Each row has a name. Each question is about the rows just above it.

[ 95 115  95 163  95 125 126  95 166 121 107  95  96  93 158 167  92  96
  95  93]  (8)
[183 107 182 113 180  94  95 117 107  96 172  96 180 181 135 126 185 118
 176 178]  (85)
[ 84 142  96 156  90  92 152 126 162 150  84 153  90  88 133 143  85 152
  93  90]  (47)
[114 115  95 127  95 125 126  95 159 121 107 127  96  93  95 167  92 166
  95  95]  (68)
[154 149  93 132  96  92 153 138 136 154  84 152  97  95 117 121  92 129
  99  97]  (35)
[122 142 126 104  79 144 143 175 109 146 113 142 125 128  72  80 128  96
 130 130]  (19)
Times [80] occurs in (19):	1
How many times does (35) hold [93]?	1
Count of [92] in (35):	2
Times [95] occurs in (68):	6
How many times does (8) hold [96]?	2
How many times does (47) hold [83]?	0

[111 158 121 157  90  90] -> (85)
[150 100 144 163 149 144] -> (35)
[118 168 132  60  67 117] -> (68)
[111 158 121  77  90 114] -> (129)
[163 126 161 129  90 140] -> (165)
[118 152  85  86 118  86] -> (8)
Times [86] occurs in (8):	2
How many times does (85) hold [158]?	1

[149 110 149 152] -> (129)
[147 166 146  99] -> (165)
[148  74 126 166] -> (8)
[124 165 125 165] -> (77)
[ 89 138  85 111] -> (96)
[135  96 136 158] -> (85)
[ 85 136  82 112] -> (19)
[149 149 149 106] -> (35)
How many times does (35) hold [149]?	3
Times [124] occurs in (77):	1

[ 83 122  86 100 168 106  96  93  90 113 168 157 181 177  84 101 171 107
 111  88 155  91] : (19)
[159 154 153 117  89 119 156 157 127 114  90 139 153 108 129 160  88 157
 154 155 139 156] : (47)
[108 102 110 156 154 150 106 103 151 154 151 111 151 139 146  99 154  97
 101 107 104 154] : (165)
[159 154 153 117  89 119 156 157 127 114  90 139 102 108 129 160  88 157
 154 150 141 149] : (172)
[108 102 110 156 151 150 106 103 151 154 153 111 134 103 146  99 154  97
 104 153 103 103] : (68)
[100 102 103 160 150 153 100 101 152 155 149 105 132 140 152  97 153 102
 101 103 105 101] : (30)
Count of [153] in (165):	0
Count of [103] in (68):	4

[180 111  77  79 154  70  77  93  79 112  79  79  86 115  84 158  69  91
  75 141 158 142] -> (129)
[162 116 115  82 143  82 169 143  92  90 154 194 150 110 112 141  93 138
 157 128 141  62] -> (77)
[ 66 161 146  65 183 183 151 134 104  66 132  65  66 183 179  83  66 103
 183 103  94 149] -> (68)
[165 165  83 116 113  67 101 139 157  79 182 175 187 189 140 190 105 142
  65 160 195 162] -> (165)
[ 70  95  76 135 117 114 125 138  90 128  88 131 109 186  66 162  67  89
  88 156 186  65] -> (8)
[180  65  77  68 154  70  77  93  65 112  79 145  86 115  84 158  69  91
  75 151 190 183] -> (35)
[180 111  77  68 154  70  77  93  65 112  79 145  86 115  84 158  69  91
  75 141 122  85] -> (96)
[ 65 182  63 125 123 187  91  85 114 114  84 167  73 170 157 107 164 127
 114 102 126  99] -> (30)
[ 96  79 100 186 122  79  83  79  79  86 190 100  97 144  79  74 101  79
 144 166 103 171] -> (85)
Count of [79] in (129):	4
How many times does (129) hold [78]?	0
Count of [78] in (85):	0
How many times does (68) hold [66]?	4
Times [187] occurs in (30):	1

[ 92  98 134  91  99 110 160 136 153 104 102 153 102 106  97 108 152 137
 153 103 105 151 154 135  85 125 131 142  94] : (129)
[106 109 141 110 103  96 135 147 145 109 107 143 105 103 103 140 143 136
 144 109 105 146 140 122 125 122 122 143 104] : (35)
[120 121 146 118 121 123 122 120 150 118 117 115 124 122 117 121 117 143
 115 119 120 108 118 117 151 123 150 121 120] : (165)
[154 149 136 151 148 142 149 111 139 146 144 109 150 144 150 145 104 130
 105 152 145 111 108 150 143 150 139 139 103] : (19)
[102  98 134  91  99 110 160 136 153 102 102 153 102 106  97 108 160 137
 153 103 125 151 154 135  85 125 131 142  94] : (68)
Count of [108] in (35):	0
Count of [140] in (35):	2
Count of [150] in (165):	2
How many times does (68) hold [102]?	4
Times [124] occurs in (165):	1
How many times does (19) hold [150]?	4
Count of [117] in (165):	4

[128  74 143 137 116] : (47)
[126  70 145 133 143] : (172)
[126  70  70 144 115] : (68)
[126  70 128 128 128] : (19)
Times [74] occurs in (47):	1
Times [128] occurs in (19):	3
Times [144] occurs in (68):	1

